Below are the code and all the weights of a small trained network. Each question names an input and a class and asks about switching units off, where a switched-off unit gives its printed mean instead of its output.

import numpy as np


def w(rows, s, z=0):
    codes = np.array(rows[::2]) - 128.0
    scale = np.full(codes.shape[1], s)
    scale[-1] = z or s
    return codes * scale


def f(y):
    return y / 2 * (1 + np.tanh(0.7978845608 * (y + 0.044715 * y**3)))


def log_softmax(a):
    a = a - a.max(-1, keepdims=True)
    return a - np.log(np.exp(a).sum(-1, keepdims=True))


def net(x, mask):
    res = np.array(x, float).reshape(1, 8) / 4 @ E
    y = f(res @ A[0][:, :-1].T + A[0][:, -1])
    res = res + np.where(mask, y, B[0][:, -1]) @ B[0][:, :-1]
    return log_softmax(res[-1] @ U[:, :-1].T + U[:, -1])


A, B = {}, {}
E = w([
[60,230,213,189,220,10,224,39],'x0',
[128,130,126,127,123,131,126,127],'x1',
[129,126,123,120,128,121,132,132],'x2',
[232,223,60,231,46,147,250,181],'x3',
[120,133,129,128,121,130,128,120],'x4',
[130,131,129,127,127,125,126,127],'x5',
[2,82,49,235,235,176,156,218],'x6',
[127,127,128,126,127,126,125,131],'x7',
],0.0041)
A[0] = w([
[91,209,203,163,188,35,197,48,106],'neuron 1',
[138,129,140,127,130,119,136,130,254],'neuron 2',
[186,55,56,77,43,218,55,194,113],'neuron 3',
[91,211,203,160,188,34,199,50,107],'neuron 4',
[36,87,58,212,219,180,143,213,127],'neuron 5',
[210,165,181,60,45,95,110,62,85],'neuron 6',
[233,242,46,233,39,143,255,196,124],'neuron 7',
[38,87,58,211,220,179,144,214,127],'neuron 8',
],0.0042,0.0046)
B[0] = w([
[172,23,146,189,204,191,183,228,189],'neuron 1',
[88,191,74,170,125,181,74,83,229],'neuron 2',
[192,26,180,206,197,202,211,226,197],'neuron 3',
[165,26,149,186,204,191,181,230,190],'neuron 4',
[212,173,227,50,34,31,211,55,214],'neuron 5',
[207,123,221,69,62,46,215,99,155],'neuron 6',
[12,102,22,3,220,20,22,192,255],'neuron 7',
[213,175,229,49,33,29,215,50,213],'neuron 8',
],0.005,0.0041)
U = w([
[197,22,157,218,185,212,192,228,5],'0',
[207,188,197,58,15,39,208,39,15],'1',
[2,119,75,21,206,53,26,162,83],'2',
[118,172,115,159,115,157,106,94,243],'3',
[106,158,119,164,114,167,107,102,198],'4',
[118,175,119,171,113,161,106,93,183],'5',
],0.0068,0.003)

Each question gives the input, the list of numbers given to net, and the class t.
The units are the neurons (one row each of A and B). Each row of codes is followed by its name. A weight is (code - 128) times the scale printed after its matrix; where a second scale follows, it is the last column's (A, B and U).
mask holds one flag per neuron, in row order. A switched-off neuron (its flag False) gives its mean, the last column of its row in B, instead of its output. The means were averaged over made-up inputs and are rounded, as every weight is.
A unit's drop is (log p(t) with every unit on - log p(t) with that unit switched off) / (log p(t) with every unit on - log p(t) with every unit switched off).
The circuit of an input: a set's keep is (log p(t) with only the set's units on - log p(t) with every unit switched off) / (log p(t) with every unit on - log p(t) with every unit switched off). Starting from all 8 units, units are removed one at a time, each time the one whose removal leaves the highest keep (on an exact tie, the one counted first), for as long as the keep stays at least 0.8.
circuit, biggest first: the units of the circuit, biggest drop first
k most important neurons: the k neurons with the biggest drops, biggest first
drop of u: that unit's drop, to one decimal
input [-7,5,-2,5,-5,5,-6,3], class 0: most important neuron	neuron 3
input [6,0,7,8,-8,2,2,-8], class 2: 2 most important neurons	neuron 7; neuron 3
input [2,2,3,5,1,3,-3,4], class 2: circuit, biggest first	neuron 7; neuron 8
input [5,-6,-8,6,-4,5,0,-5], class 2: 2 most important neurons	neuron 7; neuron 3
input [6,1,-3,7,5,-4,2,7], class 2: 2 most important neurons	neuron 7; neuron 3
input [-8,-2,6,-4,4,-2,0,0], class 0: 2 most important neurons	neuron 3; neuron 7
input [4,1,-8,5,1,-8,3,3], class 2: 2 most important neurons	neuron 7; neuron 3
input [-7,5,-3,-4,2,3,-2,3], class 0: 2 most important neurons	neuron 3; neuron 7
input [-8,-1,-2,-7,-8,2,-4,-6], class 0: 2 most important neurons	neuron 3; neuron 7
input [3,6,1,-7,-8,1,8,5], class 1: drop of neuron 5	0.3
input [2,-1,-1,5,3,3,7,-7], class 1: drop of neuron 5	0.5
input [-1,3,-6,2,5,5,7,-6], class 1: drop of neuron 5	0.3
